Here is a tiny trained network, its code and every weight. The questions are about switching its units off for an input and a class, where a switched-off unit gives its printed mean instead of its output.

import numpy as np


def w(rows, s, z=0):
    codes = np.array(rows[::2]) - 128.0
    scale = np.full(codes.shape[1], s)
    scale[-1] = z or s
    return codes * scale


def f(y):
    return y / 2 * (1 + np.tanh(0.7978845608 * (y + 0.044715 * y**3)))


def log_softmax(a):
    a = a - a.max(-1, keepdims=True)
    return a - np.log(np.exp(a).sum(-1, keepdims=True))


def net(x, mask):
    res = np.array(x, float).reshape(1, 8) / 4 @ E
    y = f(res @ A[0][:, :-1].T + A[0][:, -1])
    res = res + np.where(mask, y, B[0][:, -1]) @ B[0][:, :-1]
    return log_softmax(res[-1] @ U[:, :-1].T + U[:, -1])


A, B = {}, {}
E = w([
[145,99,223],'x0',
[114,26,97],'x1',
[129,127,128],'x2',
[128,127,129],'x3',
[128,128,128],'x4',
[127,129,128],'x5',
[128,128,129],'x6',
[1,145,148],'x7',
],0.016)
A[0] = w([
[186,176,137,144],'N0',
[64,183,162,113],'N1',
[6,68,139,113],'N2',
[117,164,26,254],'N3',
[129,130,77,165],'N4',
[180,40,79,142],'N5',
[143,133,57,192],'N6',
[144,138,128,106],'N7',
[91,91,81,102],'N8',
[152,168,168,163],'N9',
[224,177,131,179],'N10',
[103,74,40,143],'N11',
[71,206,103,148],'N12',
[84,96,120,137],'N13',
[92,65,90,167],'N14',
[184,128,109,188],'N15',
[164,73,106,110],'N16',
[166,48,104,127],'N17',
[70,44,132,105],'N18',
[135,94,237,188],'N19',
[219,178,96,175],'N20',
[161,86,98,123],'N21',
[177,55,123,120],'N22',
[88,172,180,125],'N23',
],0.016,0.0089)
B[0] = w([
[157,80,106,183],'N0',
[48,167,194,202],'N1',
[37,69,91,251],'N2',
[137,187,61,244],'N3',
[116,172,84,173],'N4',
[175,192,144,227],'N5',
[173,170,67,197],'N6',
[123,116,111,131],'N7',
[121,124,138,181],'N8',
[124,60,128,176],'N9',
[254,43,63,221],'N10',
[125,169,86,221],'N11',
[50,194,106,209],'N12',
[78,87,70,177],'N13',
[133,122,72,210],'N14',
[189,132,107,193],'N15',
[168,190,181,180],'N16',
[132,179,165,203],'N17',
[102,77,118,207],'N18',
[133,70,177,219],'N19',
[192,89,54,220],'N20',
[172,192,147,176],'N21',
[211,176,219,198],'N22',
[66,123,212,186],'N23',
],0.0091,0.018)
U = w([
[144,132,68,253],'0',
[164,52,163,76],'1',
[151,236,128,57],'2',
[168,181,249,152],'3',
[38,248,136,134],'4',
[51,156,244,73],'5',
[49,136,53,41],'6',
[72,39,131,196],'7',
],0.012,0.0069)

Each question gives the input, the list of numbers given to net, and the class t.
The units are the neurons (one row each of A and B). Each row of codes is followed by its name. A weight is (code - 128) times the scale printed after its matrix; where a second scale follows, it is the last column's (A, B and U).
mask holds one flag per neuron, in row order. A switched-off neuron (its flag False) gives its mean, the last column of its row in B, instead of its output. The means were averaged over made-up inputs and are rounded, as every weight is.
A unit's drop is (log p(t) with every unit on - log p(t) with that unit switched off) / (log p(t) with every unit on - log p(t) with every unit switched off).
The circuit of an input: a set's keep is (log p(t) with only the set's units on - log p(t) with every unit switched off) / (log p(t) with every unit on - log p(t) with every unit switched off). Starting from the 12 units with the biggest drops (on a tie, the unit counted first), units are removed one at a time, each time the one whose removal leaves the highest keep (on an exact tie, the one counted first), for as long as the keep stays at least 0.8.
circuit, biggest first: the units of the circuit, biggest drop first
most important unit: the unit with the biggest drop
k most important neurons: the k neurons with the biggest drops, biggest first
drop when u is switched off: that unit's drop, to one decimal
input [7,1,7,-3,4,5,-2,7], class 7: 2 most important neurons -> N2, N22
input [8,1,0,0,-4,6,-8,-1], class 3: 3 most important neurons -> N2, N20, N10
input [1,7,-2,6,2,-4,-2,6], class 7: most important unit -> N3
input [-2,2,8,1,3,1,8,1], class 6: circuit, biggest first -> N10, N22
input [-5,1,8,0,-7,4,6,-8], class 2: circuit, biggest first -> N5, N16
input [-7,0,0,-8,3,-3,5,3], class 4: 3 most important neurons -> N10, N20, N12
input [-3,1,4,6,-2,7,4,-2], class 2: circuit, biggest first -> N2, N18
input [7,1,-6,-7,-7,2,-2,4], class 7: circuit, biggest first -> N2, N19
input [6,0,-6,-6,-5,0,-6,3], class 5: 3 most important neurons -> N10, N20, N23
input [4,-2,3,-2,-5,-4,3,0], class 1: 2 most important neurons -> N2, N12
input [-5,1,-5,-5,-6,1,5,1], class 6: 2 most important neurons -> N22, N1
input [1,4,6,8,-5,3,2,3], class 7: 2 most important neurons -> N3, N12
input [0,1,0,0,3,6,7,-2], class 2: drop when N11 is switched off -> -0.1
input [7,1,-8,7,-2,-5,-1,-3], class 3: circuit, biggest first -> N22
input [2,1,1,8,-3,5,3,-2], class 3: drop when N2 is switched off -> 0.2
input [-6,-6,-8,-1,6,-1,-8,-1], class 0: drop when N20 is switched off -> 0.1
